Below is a small trained network, with its code and all its weights. Each question gives an input and a class and asks what happens when units are switched off, that is, made to give their printed mean instead of their output.

import numpy as np


def w(rows, s, z=0):
    codes = np.array(rows[::2]) - 128.0
    scale = np.full(codes.shape[1], s)
    scale[-1] = z or s
    return codes * scale


def f(y):
    return np.maximum(y, 0)


def log_softmax(a):
    a = a - a.max(-1, keepdims=True)
    return a - np.log(np.exp(a).sum(-1, keepdims=True))


def net(x, mask):
    res = np.array(x, float).reshape(1, 3) / 4 @ E
    y = f(res @ A[0][:, :-1].T + A[0][:, -1])
    res = res + np.where(mask, y, B[0][:, -1]) @ B[0][:, :-1]
    return log_softmax(res[-1] @ U[:, :-1].T + U[:, -1])


A, B = {}, {}
E = w([
[186,30,174,174,129,79],'x0',
[131,48,190,155,87,175],'x1',
[145,210,185,254,198,197],'x2',
],0.0054)
A[0] = w([
[135,107,92,60,65,76,45],'n1',
[93,121,131,45,49,193,166],'n2',
[136,227,95,98,178,41,191],'n3',
[165,173,169,156,172,197,103],'n4',
[133,75,87,17,51,100,75],'n5',
[155,31,159,131,156,101,169],'n6',
[215,138,208,147,111,80,5],'n7',
[58,254,99,85,136,100,155],'n8',
],0.0071,0.002)
B[0] = w([
[90,226,185,131,135,96,209],'n1',
[98,145,141,190,113,37,206],'n2',
[180,47,212,146,56,168,210],'n3',
[148,194,186,162,160,78,193],'n4',
[118,195,202,150,229,35,254],'n5',
[63,152,132,205,67,68,218],'n6',
[152,137,143,169,126,82,160],'n7',
[148,110,164,156,2,71,220],'n8',
],0.0071,0.0047)
U = w([
[126,119,105,194,111,96,255],'0',
[140,89,149,163,106,116,220],'1',
[128,230,132,170,255,81,40],'2',
[122,49,72,93,199,164,24],'3',
],0.0079,0.0029)

Each question gives the input, the list of numbers given to net, and the class t.
The units are the neurons (one row each of A and B). Each row of codes is followed by its name. A weight is (code - 128) times the scale printed after its matrix; where a second scale follows, it is the last column's (A, B and U).
mask holds one flag per neuron, in row order. A switched-off neuron (its flag False) gives its mean, the last column of its row in B, instead of its output. The means were averaged over made-up inputs and are rounded, as every weight is.
A unit's drop is (log p(t) with every unit on - log p(t) with that unit switched off) / (log p(t) with every unit on - log p(t) with every unit switched off).
The circuit of an input: a set's keep is (log p(t) with only the set's units on - log p(t) with every unit switched off) / (log p(t) with every unit on - log p(t) with every unit switched off). Starting from all 8 units, units are removed one at a time, each time the one whose removal leaves the highest keep (on an exact tie, the one counted first), for as long as the keep stays at least 0.8.
circuit, biggest first: the units of the circuit, biggest drop first
k most important neurons: the k neurons with the biggest drops, biggest first
drop of u: that unit's drop, to one decimal
input [2,-4,-6], class 2: circuit, biggest first	n5
input [5,-2,-6], class 2: circuit, biggest first	n5, n1
input [2,-8,7], class 1: circuit, biggest first	n3, n5
input [-5,3,-7], class 2: 3 most important neurons	n5, n1, n3
input [-8,-2,7], class 0: 3 most important neurons	n8, n5, n3
input [-2,-7,5], class 1: 3 most important neurons	n3, n8, n5
input [4,-3,-5], class 2: circuit, biggest first	n5, n8
input [6,2,-7], class 2: circuit, biggest first	n5, n1
input [-7,-7,7], class 0: 2 most important neurons	n8, n3
input [1,-1,-6], class 2: 3 most important neurons	n5, n1, n8
input [-8,-1,8], class 0: 2 most important neurons	n8, n5
input [4,-8,2], class 1: 2 most important neurons	n3, n5
input [2,3,-4], class 2: drop of n5	0.4
input [-6,-7,4], class 1: most important neuron	n3
input [0,-8,-2], class 1: drop of n3	0.4
input [-4,3,-6], class 2: drop of n5	0.5
input [-4,-8,-4], class 1: drop of n3	0.6
input [-3,-5,0], class 1: 3 most important neurons	n3, n8, n5
